Below are the code and all the weights of a small trained network. Each question names an input and a target symbol and asks about switching units off, where a switched-off unit gives its printed mean instead of its output.

import numpy as np


def w(rows, s, z=0):
    codes = np.array(rows[::2]) - 128.0
    scale = np.full(codes.shape[1], s)
    scale[-1] = z or s
    return codes * scale


def norm(h):
    return h / np.sqrt((h * h).mean(-1, keepdims=True) + 1e-5)


def f(y):
    return y / 2 * (1 + np.tanh(0.7978845608 * (y + 0.044715 * y**3)))


def softmax(a):
    e = np.exp(a - a.max(-1, keepdims=True))
    return e / e.sum(-1, keepdims=True)


def log_softmax(a):
    a = a - a.max(-1, keepdims=True)
    return a - np.log(np.exp(a).sum(-1, keepdims=True))


def net(x, mask):
    ids = ['ΓΔΘΞΣΦΨΩαβεζηλπτ'.index(c) for c in x.split()]
    T = len(ids)
    res = E[ids] + P[:T]
    u = 0
    for l in range(2):
        r = norm(res)
        for j in range(3):
            rows = slice(2 * j, 2 * j + 2)
            q, k, v = (r @ M[l][rows].T for M in (Q, K, V))
            z = softmax(np.where(np.tri(T) > 0, q @ k.T / 2**0.5, -1e9)) @ v
            o = O[l][rows]
            res = res + np.where(mask[u + j], z, o[:, -1]) @ o[:, :-1]
        u += 3
        y = f(norm(res) @ A[l][:, :-1].T + A[l][:, -1])
        res = res + np.where(mask[u : u + 4], y, B[l][:, -1]) @ B[l][:, :-1]
        u += 4
    return log_softmax(norm(res)[-1] @ U[:, :-1].T + U[:, -1])


Q, K, V, O, A, B = {}, {}, {}, {}, {}, {}
E = w([
[118,90,144,79,159],'Γ',
[113,163,172,67,129],'Δ',
[203,81,159,114,107],'Θ',
[173,133,112,53,107],'Ξ',
[118,93,163,105,167],'Σ',
[103,66,79,102,96],'Φ',
[127,115,136,173,87],'Ψ',
[167,200,142,139,86],'Ω',
[4,128,152,152,132],'α',
[124,166,129,98,77],'β',
[126,148,78,107,181],'ε',
[105,171,108,49,101],'ζ',
[126,124,137,91,122],'η',
[151,100,102,183,134],'λ',
[94,67,121,109,148],'π',
[149,130,178,125,175],'τ',
],0.03)
P = w([
[2,56,77,250,39],'0',
[173,81,52,160,171],'1',
[172,86,61,130,163],'2',
[177,88,54,115,156],'3',
[191,101,53,110,159],'4',
[181,96,56,102,156],'5',
[184,101,60,111,163],'6',
[182,101,60,95,163],'7',
[177,95,54,94,151],'8',
[186,102,54,78,156],'9',
[188,105,67,76,153],'10',
[181,98,55,87,152],'11',
[193,122,79,66,163],'12',
],0.003)
Q[0] = w([
[186,110,197,103,133],'0.h0',
[50,125,129,64,82],'0.h0',
[77,77,189,88,102],'0.h1',
[23,126,48,149,145],'0.h1',
[87,255,115,118,137],'0.h2',
[206,118,202,93,75],'0.h2',
],0.033)
K[0] = w([
[130,173,50,124,233],'0.h0',
[203,43,77,58,129],'0.h0',
[79,87,178,66,135],'0.h1',
[23,144,57,170,149],'0.h1',
[48,254,92,132,137],'0.h2',
[225,141,186,69,135],'0.h2',
],0.027)
V[0] = w([
[59,156,104,123,142],'0.h0',
[144,126,46,101,185],'0.h0',
[107,125,210,90,96],'0.h1',
[194,220,54,197,163],'0.h1',
[156,231,175,79,130],'0.h2',
[232,9,204,124,64],'0.h2',
],0.013)
O[0] = w([
[136,84,64,137,163,104],'0.h0',
[48,91,49,144,132,187],'0.h0',
[156,183,60,184,178,154],'0.h1',
[143,198,246,81,49,1],'0.h1',
[174,255,110,175,96,128],'0.h2',
[241,90,83,192,222,250],'0.h2',
],0.009,0.0086)
A[0] = w([
[157,48,214,167,191,246],'0.n0',
[35,231,103,49,168,252],'0.n1',
[198,3,176,233,124,94],'0.n2',
[225,235,20,49,28,184],'0.n3',
],0.016,0.0034)
B[0] = w([
[122,117,106,241,138,222],'0.n0',
[217,141,99,167,199,209],'0.n1',
[82,69,26,71,137,240],'0.n2',
[72,8,20,146,160,254],'0.n3',
],0.016,0.013)
Q[1] = w([
[143,169,185,221,98],'1.h0',
[120,123,143,159,4],'1.h0',
[84,179,186,151,20],'1.h1',
[161,147,129,49,144],'1.h1',
[103,48,166,103,224],'1.h2',
[115,119,183,206,54],'1.h2',
],0.028)
K[1] = w([
[245,61,154,175,167],'1.h0',
[204,45,141,127,28],'1.h0',
[45,250,218,154,42],'1.h1',
[202,76,118,191,99],'1.h1',
[112,111,214,63,215],'1.h2',
[46,111,90,232,105],'1.h2',
],0.021)
V[1] = w([
[151,89,133,184,160],'1.h0',
[32,167,119,185,177],'1.h0',
[38,187,82,107,154],'1.h1',
[234,80,148,55,159],'1.h1',
[157,85,155,252,61],'1.h2',
[45,196,67,182,59],'1.h2',
],0.033)
O[1] = w([
[135,169,154,164,109,218],'1.h0',
[164,172,208,98,217,254],'1.h0',
[98,201,196,92,62,164],'1.h1',
[250,81,106,136,169,153],'1.h1',
[205,66,161,125,61,22],'1.h2',
[194,206,75,102,77,57],'1.h2',
],0.023,0.019)
A[1] = w([
[95,180,120,231,105,72],'1.n0',
[125,62,147,3,122,32],'1.n1',
[92,74,137,168,102,132],'1.n2',
[125,183,88,163,157,3],'1.n3',
],0.03,0.0026)
B[1] = w([
[160,70,71,196,62,191],'1.n0',
[3,194,139,109,22,138],'1.n1',
[166,131,186,81,104,199],'1.n2',
[83,134,175,78,115,252],'1.n3',
],0.027,0.011)
U = w([
[68,120,178,192,131,61],'Γ',
[105,204,66,215,145,75],'Δ',
[192,76,92,153,170,143],'Θ',
[132,67,61,12,128,119],'Ξ',
[85,103,164,249,110,60],'Σ',
[70,110,142,52,69,196],'Φ',
[106,98,117,166,73,189],'Ψ',
[149,158,88,110,81,254],'Ω',
[163,183,167,58,172,146],'α',
[93,124,57,172,78,148],'β',
[87,123,124,135,123,107],'ε',
[106,205,31,31,131,101],'ζ',
[76,179,146,177,76,147],'η',
[147,68,196,129,74,158],'λ',
[106,25,230,88,146,24],'π',
[139,159,189,221,107,130],'τ',
],0.014,0.0071)

Each question gives the input, a string of symbols that net reads in full, and the target symbol t.
The units are the heads (2 rows each of Q, K, V and O) and the neurons (one row each of A and B). Each row of codes is followed by its name. A weight is (code - 128) times the scale printed after its matrix; where a second scale follows, it is the last column's (O, A, B and U).
mask holds one flag per unit, layer by layer, with each layer's heads first. A switched-off unit (its flag False) gives its mean, the last column of its rows in O or B, instead of its output. The means were averaged over made-up inputs and are rounded, as every weight is.
A unit's drop is (log p(t) with every unit on - log p(t) with that unit switched off) / (log p(t) with every unit on - log p(t) with every unit switched off).
The circuit of an input: a set's keep is (log p(t) with only the set's units on - log p(t) with every unit switched off) / (log p(t) with every unit on - log p(t) with every unit switched off). Starting from the 12 units with the biggest drops (on a tie, the unit counted first), units are removed one at a time, each time the one whose removal leaves the highest keep (on an exact tie, the one counted first), for as long as the keep stays at least 0.8.
circuit, biggest first: the units of the circuit, biggest drop first
most important unit: the unit with the biggest drop
top k neurons: the k neurons with the biggest drops, biggest first
k most important neurons of layer l: the k neurons of layer l with the biggest drops, biggest first
which heads matter: for each layer, one digit per head in row order, 1 if its drop is at least 0.15 and else 0, layers parted by /
input Θ τ Δ ζ Γ Δ α Δ λ Ψ ζ, target α: top 4 neurons -> (0.n0, 0.n1, 0.n2, 1.n0)
input Σ Ψ Ξ π Ψ α Σ τ Σ β, target α: circuit, biggest first -> (1.h0, 0.n0)
input Ψ Θ π ζ Φ Ξ Φ Ξ Ξ β τ Δ π, target Θ: circuit, biggest first -> (0.h2, 1.h1)
input Ψ ε τ Ψ, target λ: circuit, biggest first -> (1.h2, 0.h1, 0.n0, 0.h2)
input ζ τ Γ τ ε, target α: circuit, biggest first -> (0.n1, 0.h2, 0.h1)
input Φ τ Ξ Ξ Δ β π π, target π: most important unit -> 0.n3
input α Ξ Ω τ Θ Ξ η, target Θ: which heads matter -> 001 / 011
input ε τ π, target ζ: circuit, biggest first -> (0.h2, 0.n0, 1.h2, 0.h1)
input Ψ π Ξ π τ Ξ Σ, target Σ: which heads matter -> 101 / 111
input ε π Δ Φ Γ α τ Φ Φ, target ζ: circuit, biggest first -> (0.h2, 0.n0, 1.h2, 0.n3)
input β τ Ξ Θ Ψ, target Θ: circuit, biggest first -> (0.h2, 1.h1)
input Ξ Γ π λ τ η Γ Φ Θ Δ, target Θ: circuit, biggest first -> (0.h2, 1.h1, 0.n1)
input Δ Θ Φ, target Θ: which heads matter -> 001 / 010
input Φ τ Φ π Ψ α Θ ζ, target Θ: circuit, biggest first -> (1.h1)
input ε Θ π Φ, target ζ: top 2 neurons -> (0.n2, 0.n0)
input π α Θ Φ Γ β, target Θ: top 2 neurons -> (0.n3, 0.n1)
input Σ Δ Ξ Ξ Γ Σ Δ Φ α Φ Σ, target α: which heads matter -> 001 / 101
input Φ Σ ε Φ Ψ, target π: which heads matter -> 011 / 001
input ε Ω Θ τ Ξ ζ, target ζ: circuit, biggest first -> (0.h2, 0.h1, 0.n1, 1.h2)
input ε λ Φ τ Δ Γ Ξ π Ω ζ, target ζ: circuit, biggest first -> (0.h2, 0.n0, 1.h2, 0.n3)
input π α Γ, target α: which heads matter -> 000 / 101
input Δ π Φ, target Φ: 2 most important neurons of layer 1 -> (1.n1, 1.n2)
input π π Ξ Φ Ξ Φ τ Ψ η, target η: top 2 neurons -> (0.n3, 0.n1)
input Δ Ω Φ, target Φ: 2 most important neurons of layer 0 -> (0.n1, 0.n3)
input Δ Ψ Σ Σ Σ π τ Φ η Γ α, target α: which heads matter -> 001 / 100
